Here is a tiny trained network, its code and every weight. The questions are about switching its units off for an input and a target symbol, where a switched-off unit gives its printed mean instead of its output.

import numpy as np


def w(rows, s, z=0):
    codes = np.array(rows[::2]) - 128.0
    scale = np.full(codes.shape[1], s)
    scale[-1] = z or s
    return codes * scale


def norm(h):
    return h / np.sqrt((h * h).mean(-1, keepdims=True) + 1e-5)


def f(y):
    return y / 2 * (1 + np.tanh(0.7978845608 * (y + 0.044715 * y**3)))


def softmax(a):
    e = np.exp(a - a.max(-1, keepdims=True))
    return e / e.sum(-1, keepdims=True)


def log_softmax(a):
    a = a - a.max(-1, keepdims=True)
    return a - np.log(np.exp(a).sum(-1, keepdims=True))


def net(x, mask):
    ids = ['βεζθξστφ'.index(c) for c in x.split()]
    T = len(ids)
    res = E[ids] + P[:T]
    u = 0
    for l in range(2):
        r = norm(res)
        for j in range(2):
            rows = slice(3 * j, 3 * j + 3)
            q, k, v = (r @ M[l][rows].T for M in (Q, K, V))
            z = softmax(np.where(np.tri(T) > 0, q @ k.T / 3**0.5, -1e9)) @ v
            o = O[l][rows]
            res = res + np.where(mask[u + j], z, o[:, -1]) @ o[:, :-1]
        u += 2
        y = f(norm(res) @ A[l][:, :-1].T + A[l][:, -1])
        res = res + np.where(mask[u : u + 4], y, B[l][:, -1]) @ B[l][:, :-1]
        u += 4
    return log_softmax(norm(res)[-1] @ U[:, :-1].T + U[:, -1])


Q, K, V, O, A, B = {}, {}, {}, {}, {}, {}
E = w([
[160,111,69,162,133,145,73,147],'β',
[146,81,82,140,180,124,63,80],'ε',
[169,97,87,76,151,213,84,126],'ζ',
[68,179,100,151,119,133,86,72],'θ',
[158,122,99,122,151,106,153,132],'ξ',
[77,74,126,180,128,117,83,154],'σ',
[172,50,251,227,57,124,170,56],'τ',
[94,115,154,108,123,185,87,120],'φ',
],0.019)
P = w([
[97,139,99,127,130,98,132,215],'0',
[93,72,197,211,211,8,110,153],'1',
[173,181,246,50,101,216,45,201],'2',
[84,138,103,96,64,61,36,137],'3',
[41,64,169,200,178,173,141,97],'4',
[156,127,135,143,133,120,115,138],'5',
[141,114,132,86,81,129,101,120],'6',
[173,111,111,133,121,122,151,141],'7',
[129,140,104,166,118,175,86,101],'8',
[154,141,66,162,102,144,117,129],'9',
],0.011)
Q[0] = w([
[194,147,110,69,46,133,96,118],'0.h1',
[90,171,117,91,227,152,32,163],'0.h1',
[155,175,102,181,119,98,99,90],'0.h1',
[138,87,159,2,147,55,117,148],'0.h2',
[110,49,75,109,113,148,114,69],'0.h2',
[129,138,153,171,224,176,155,136],'0.h2',
],0.0088)
K[0] = w([
[111,98,120,107,114,79,94,103],'0.h1',
[98,81,92,140,38,151,186,142],'0.h1',
[140,112,131,177,102,155,88,105],'0.h1',
[69,165,125,155,198,123,138,163],'0.h2',
[137,97,190,160,65,151,207,87],'0.h2',
[205,253,125,77,39,145,65,189],'0.h2',
],0.008)
V[0] = w([
[116,246,43,103,135,120,101,161],'0.h1',
[137,134,118,109,84,159,93,176],'0.h1',
[170,119,148,151,28,159,143,198],'0.h1',
[39,179,139,102,83,162,113,139],'0.h2',
[158,180,92,206,99,67,16,112],'0.h2',
[115,127,199,146,95,119,233,188],'0.h2',
],0.011)
O[0] = w([
[87,167,222,184,185,59,74,175,158],'0.h1',
[197,142,177,120,139,87,193,149,159],'0.h1',
[180,213,120,113,140,69,177,21,68],'0.h1',
[141,168,99,188,58,2,27,150,153],'0.h2',
[165,51,210,128,125,210,30,43,255],'0.h2',
[186,218,132,227,71,169,195,156,12],'0.h2',
],0.009,0.0082)
A[0] = w([
[58,139,2,181,175,195,215,179,210],'0.n1',
[110,175,182,159,118,92,117,111,90],'0.n2',
[193,182,90,185,73,164,173,42,96],'0.n3',
[122,45,72,164,137,180,65,121,253],'0.n4',
],0.0068,0.003)
B[0] = w([
[199,148,255,64,110,196,85,129,139],'0.n1',
[153,98,165,64,207,141,178,133,128],'0.n2',
[91,46,16,115,149,182,76,172,145],'0.n3',
[113,208,143,66,70,171,115,93,248],'0.n4',
],0.0095,0.012)
Q[1] = w([
[77,112,72,138,219,57,145,153],'1.h1',
[108,75,142,110,217,117,34,113],'1.h1',
[139,141,133,129,125,133,152,164],'1.h1',
[144,57,124,106,72,163,169,137],'1.h2',
[147,126,248,199,128,165,128,217],'1.h2',
[117,136,118,189,66,226,156,134],'1.h2',
],0.011)
K[1] = w([
[205,148,143,132,71,186,150,10],'1.h1',
[78,166,93,49,74,131,9,121],'1.h1',
[163,198,123,123,72,81,208,72],'1.h1',
[89,131,132,178,98,66,187,122],'1.h2',
[144,160,126,140,75,154,149,131],'1.h2',
[168,113,163,138,189,101,188,199],'1.h2',
],0.011)
V[1] = w([
[130,107,177,171,157,138,77,232],'1.h1',
[113,157,254,252,35,116,78,41],'1.h1',
[195,91,102,179,149,236,85,11],'1.h1',
[195,173,168,131,193,133,189,176],'1.h2',
[77,183,19,211,151,150,150,147],'1.h2',
[161,101,179,83,100,173,68,158],'1.h2',
],0.0085)
O[1] = w([
[103,192,125,111,72,126,254,11,198],'1.h1',
[145,131,57,235,94,217,134,170,231],'1.h1',
[174,111,87,82,254,235,147,111,171],'1.h1',
[39,150,211,112,136,167,186,252,29],'1.h2',
[99,37,112,111,95,184,80,93,1],'1.h2',
[145,187,106,129,164,66,203,114,238],'1.h2',
],0.0085,0.0098)
A[1] = w([
[163,52,102,133,27,159,255,195,110],'1.n1',
[114,161,80,86,152,88,83,129,252],'1.n2',
[171,199,155,146,101,43,135,123,70],'1.n3',
[86,107,127,163,8,91,95,210,52],'1.n4',
],0.0086,0.0033)
B[1] = w([
[141,6,149,144,156,193,71,169,151],'1.n1',
[133,111,62,63,129,61,111,233,253],'1.n2',
[125,78,67,119,163,81,92,160,169],'1.n3',
[196,208,126,76,147,172,108,248,151],'1.n4',
],0.011,0.0059)
U = w([
[129,165,152,148,161,130,159,128,211],'β',
[156,105,151,156,91,128,1,137,115],'ε',
[110,101,142,128,111,154,143,141,144],'ζ',
[90,39,124,80,139,171,76,117,85],'θ',
[166,127,99,162,117,91,118,178,193],'ξ',
[188,162,180,118,170,110,115,52,1],'σ',
[162,137,112,176,62,116,132,69,65],'τ',
[113,107,141,93,117,66,141,117,196],'φ',
],0.013,0.0045)

Each question gives the input, a string of symbols that net reads in full, and the target symbol t.
The units are the heads (3 rows each of Q, K, V and O) and the neurons (one row each of A and B). Each row of codes is followed by its name. A weight is (code - 128) times the scale printed after its matrix; where a second scale follows, it is the last column's (O, A, B and U).
mask holds one flag per unit, layer by layer, with each layer's heads first. A switched-off unit (its flag False) gives its mean, the last column of its rows in O or B, instead of its output. The means were averaged over made-up inputs and are rounded, as every weight is.
A unit's drop is (log p(t) with every unit on - log p(t) with that unit switched off) / (log p(t) with every unit on - log p(t) with every unit switched off).
The circuit of an input: a set's keep is (log p(t) with only the set's units on - log p(t) with every unit switched off) / (log p(t) with every unit on - log p(t) with every unit switched off). Starting from all 12 units, units are removed one at a time, each time the one whose removal leaves the highest keep (on an exact tie, the one counted first), for as long as the keep stays at least 0.8.
units of the circuit, in order: the units of the circuit, biggest drop first
top k neurons in layer l: the k neurons of layer l with the biggest drops, biggest first
heads that matter: for each layer, one digit per head in row order, 1 if its drop is at least 0.15 and else 0, layers parted by /
input σ ξ φ, target τ: heads that matter -> 01 / 10
input θ φ ζ θ θ ε τ σ ξ, target τ: units of the circuit, in order -> (0.h1, 1.h1)
input τ θ ε ε φ ζ ε ξ θ, target θ: top 2 neurons in layer 0 -> (0.n3, 0.n4)
input ξ θ ζ ξ β, target ξ: units of the circuit, in order -> (0.h2)
input τ θ β, target θ: units of the circuit, in order -> (1.h1, 1.h2, 0.h2)
input ζ τ θ ε θ, target φ: units of the circuit, in order -> (1.h1, 0.h2, 0.h1)
input θ ζ θ τ β φ ξ, target τ: units of the circuit, in order -> (1.h1, 0.h1)
input θ ξ θ θ, target β: units of the circuit, in order -> (0.h2, 0.h1)
input ε ζ ε, target θ: heads that matter -> 11 / 00
input σ φ β β ε, target σ: heads that matter -> 10 / 01
input θ β σ ξ, target σ: units of the circuit, in order -> (0.h2, 0.h1, 1.h2)
input φ ε θ τ φ θ θ θ τ, target ε: units of the circuit, in order -> (0.h2, 0.h1, 1.h1, 1.h2)
input θ ξ σ θ τ θ ε, target τ: heads that matter -> 10 / 10
input ξ β β φ φ, target σ: units of the circuit, in order -> (1.h2)
input ζ τ θ ζ ε, target φ: units of the circuit, in order -> (1.h1, 0.h2, 0.n4, 0.h1)
input β θ θ, target σ: units of the circuit, in order -> (0.n2, 0.h1)
input ε θ θ β ξ, target ε: heads that matter -> 01 / 00
input θ τ ξ ξ φ τ ξ, target ξ: heads that matter -> 01 / 00
input ζ φ ε ε, target ξ: heads that matter -> 11 / 00
input β φ φ ε τ ξ ε φ θ, target β: heads that matter -> 01 / 01
input θ ε θ σ ε ξ σ ξ β, target τ: heads that matter -> 10 / 10
input ζ θ ξ β β β, target σ: heads that matter -> 11 / 00
